Below are the code and all the weights of a small trained network. Each question names an input and a class and asks about switching units off, where a switched-off unit gives its printed mean instead of its output.

import numpy as np


def w(rows, s, z=0):
    codes = np.array(rows[::2]) - 128.0
    scale = np.full(codes.shape[1], s)
    scale[-1] = z or s
    return codes * scale


def norm(h):
    return h / np.sqrt((h * h).mean(-1, keepdims=True) + 1e-5)


def f(y):
    return y / 2 * (1 + np.tanh(0.7978845608 * (y + 0.044715 * y**3)))


def log_softmax(a):
    a = a - a.max(-1, keepdims=True)
    return a - np.log(np.exp(a).sum(-1, keepdims=True))


def net(x, mask):
    res = np.array(x, float).reshape(1, 8) / 4 @ E
    u = 0
    for l in range(2):
        y = f(norm(res) @ A[l][:, :-1].T + A[l][:, -1])
        res = res + np.where(mask[u : u + 6], y, B[l][:, -1]) @ B[l][:, :-1]
        u += 6
    return log_softmax(norm(res)[-1] @ U[:, :-1].T + U[:, -1])


A, B = {}, {}
E = w([
[177,93,229,148],'x0',
[129,128,129,125],'x1',
[131,130,124,128],'x2',
[131,127,131,126],'x3',
[147,20,71,212],'x4',
[204,253,78,229],'x5',
[134,130,122,125],'x6',
[133,132,126,122],'x7',
],0.0023)
A[0] = w([
[46,148,41,123,188],'0.n1',
[153,93,136,193,251],'0.n2',
[124,105,254,168,222],'0.n3',
[184,189,74,175,33],'0.n4',
[165,212,141,128,191],'0.n5',
[128,99,128,103,57],'0.n6',
],0.0061,0.0023)
B[0] = w([
[230,114,186,55,240],'0.n1',
[128,136,134,50,241],'0.n2',
[167,144,89,71,247],'0.n3',
[129,66,254,173,202],'0.n4',
[104,115,117,105,250],'0.n5',
[147,137,162,165,106],'0.n6',
],0.0068,0.0023)
A[1] = w([
[185,170,164,66,164],'1.n1',
[106,117,86,57,246],'1.n2',
[58,93,38,62,106],'1.n3',
[156,80,211,102,252],'1.n4',
[179,1,57,194,130],'1.n5',
[200,216,105,223,189],'1.n6',
],0.0064,0.0021)
B[1] = w([
[137,81,33,186,243],'1.n1',
[76,150,174,194,214],'1.n2',
[194,113,189,193,164],'1.n3',
[136,166,89,191,253],'1.n4',
[72,254,117,75,164],'1.n5',
[62,8,187,69,148],'1.n6',
],0.0049,0.0051)
U = w([
[86,24,240,109,251],'0',
[148,168,114,165,213],'1',
[68,254,108,38,96],'2',
[158,138,121,173,148],'3',
[168,140,121,156,111],'4',
[234,92,84,36,17],'5',
[137,137,130,174,57],'6',
],0.0076,0.0029)

Each question gives the input, the list of numbers given to net, and the class t.
The units are the neurons (one row each of A and B). Each row of codes is followed by its name. A weight is (code - 128) times the scale printed after its matrix; where a second scale follows, it is the last column's (A, B and U).
mask holds one flag per neuron, layer by layer. A switched-off neuron (its flag False) gives its mean, the last column of its row in B, instead of its output. The means were averaged over made-up inputs and are rounded, as every weight is.
A unit's drop is (log p(t) with every unit on - log p(t) with that unit switched off) / (log p(t) with every unit on - log p(t) with every unit switched off).
The circuit of an input: a set's keep is (log p(t) with only the set's units on - log p(t) with every unit switched off) / (log p(t) with every unit on - log p(t) with every unit switched off). Starting from all 12 units, units are removed one at a time, each time the one whose removal leaves the highest keep (on an exact tie, the one counted first), for as long as the keep stays at least 0.8.
circuit, biggest first: the units of the circuit, biggest drop first
most important unit: the unit with the biggest drop
k most important neurons: the k neurons with the biggest drops, biggest first
k most important neurons of layer l: the k neurons of layer l with the biggest drops, biggest first
input [8,5,0,3,-4,3,2,-7], class 5: 2 most important neurons of layer 1 : 1.n5, 1.n4
input [3,4,-4,-3,-4,-2,1,4], class 1: 2 most important neurons : 0.n1, 1.n2
input [-7,1,-2,1,0,1,5,6], class 5: most important unit : 0.n1
input [-5,5,-4,0,0,5,-2,-3], class 0: 2 most important neurons of layer 1 : 1.n5, 1.n6
input [1,-8,8,-1,-8,8,-8,-5], class 0: 3 most important neurons of layer 1 : 1.n6, 1.n5, 1.n4
input [-8,8,-2,0,5,6,3,-7], class 5: 4 most important neurons : 1.n2, 0.n1, 1.n6, 1.n5
input [-8,-5,5,-7,-2,6,6,0], class 5: circuit, biggest first : 0.n1, 1.n6
input [8,7,5,5,-2,5,5,4], class 5: circuit, biggest first : 0.n3, 1.n2
input [-4,1,3,1,-7,7,-1,-2], class 0: 4 most important neurons : 1.n6, 0.n2, 0.n3, 0.n4
input [6,5,8,1,-1,8,4,8], class 0: 2 most important neurons : 1.n6, 0.n1
input [-8,-2,-2,-5,4,2,5,6], class 5: 2 most important neurons of layer 1 : 1.n2, 1.n3
input [-4,-6,2,-1,6,3,-1,-5], class 2: 3 most important neurons of layer 1 : 1.n5, 1.n3, 1.n1
input [5,7,-8,8,1,-6,2,-8], class 1: 2 most important neurons of layer 0 : 0.n5, 0.n4
input [6,0,5,2,-3,6,3,1], class 0: circuit, biggest first : 1.n6
input [5,-1,3,0,6,-4,-2,8], class 1: 4 most important neurons of layer 1 : 1.n6, 1.n3, 1.n5, 1.n2
input [-1,2,-2,-7,8,7,6,-5], class 2: circuit, biggest first : 1.n5, 1.n1, 1.n6
input [2,-6,7,1,3,7,2,-6], class 0: 3 most important neurons : 1.n6, 0.n1, 1.n1
input [-6,1,3,-4,-4,-2,-1,-3], class 5: 2 most important neurons of layer 0 : 0.n1, 0.n4
input [-2,-2,6,-4,1,-5,6,-4], class 3: 2 most important neurons of layer 0 : 0.n5, 0.n1
input [7,-2,4,-2,-5,-5,-1,3], class 5: 3 most important neurons : 0.n3, 1.n5, 0.n4
input [5,-4,-8,-5,-7,8,-1,7], class 0: 2 most important neurons : 1.n6, 0.n1
input [2,0,-3,7,-4,-2,-5,-8], class 1: 3 most important neurons : 0.n1, 1.n2, 1.n6
input [1,4,-4,-6,-1,8,-1,4], class 0: most important neuron : 1.n6
input [8,-6,-4,-1,-5,-2,1,-1], class 5: 2 most important neurons of layer 0 : 0.n3, 0.n4
input [6,8,3,-2,0,1,-6,-4], class 5: 2 most important neurons of layer 1 : 1.n4, 1.n5
input [7,-6,8,5,-2,-6,-7,6], class 3: 2 most important neurons : 0.n1, 1.n6
input [7,6,-8,3,-2,-7,4,1], class 3: 3 most important neurons of layer 1 : 1.n6, 1.n4, 1.n5
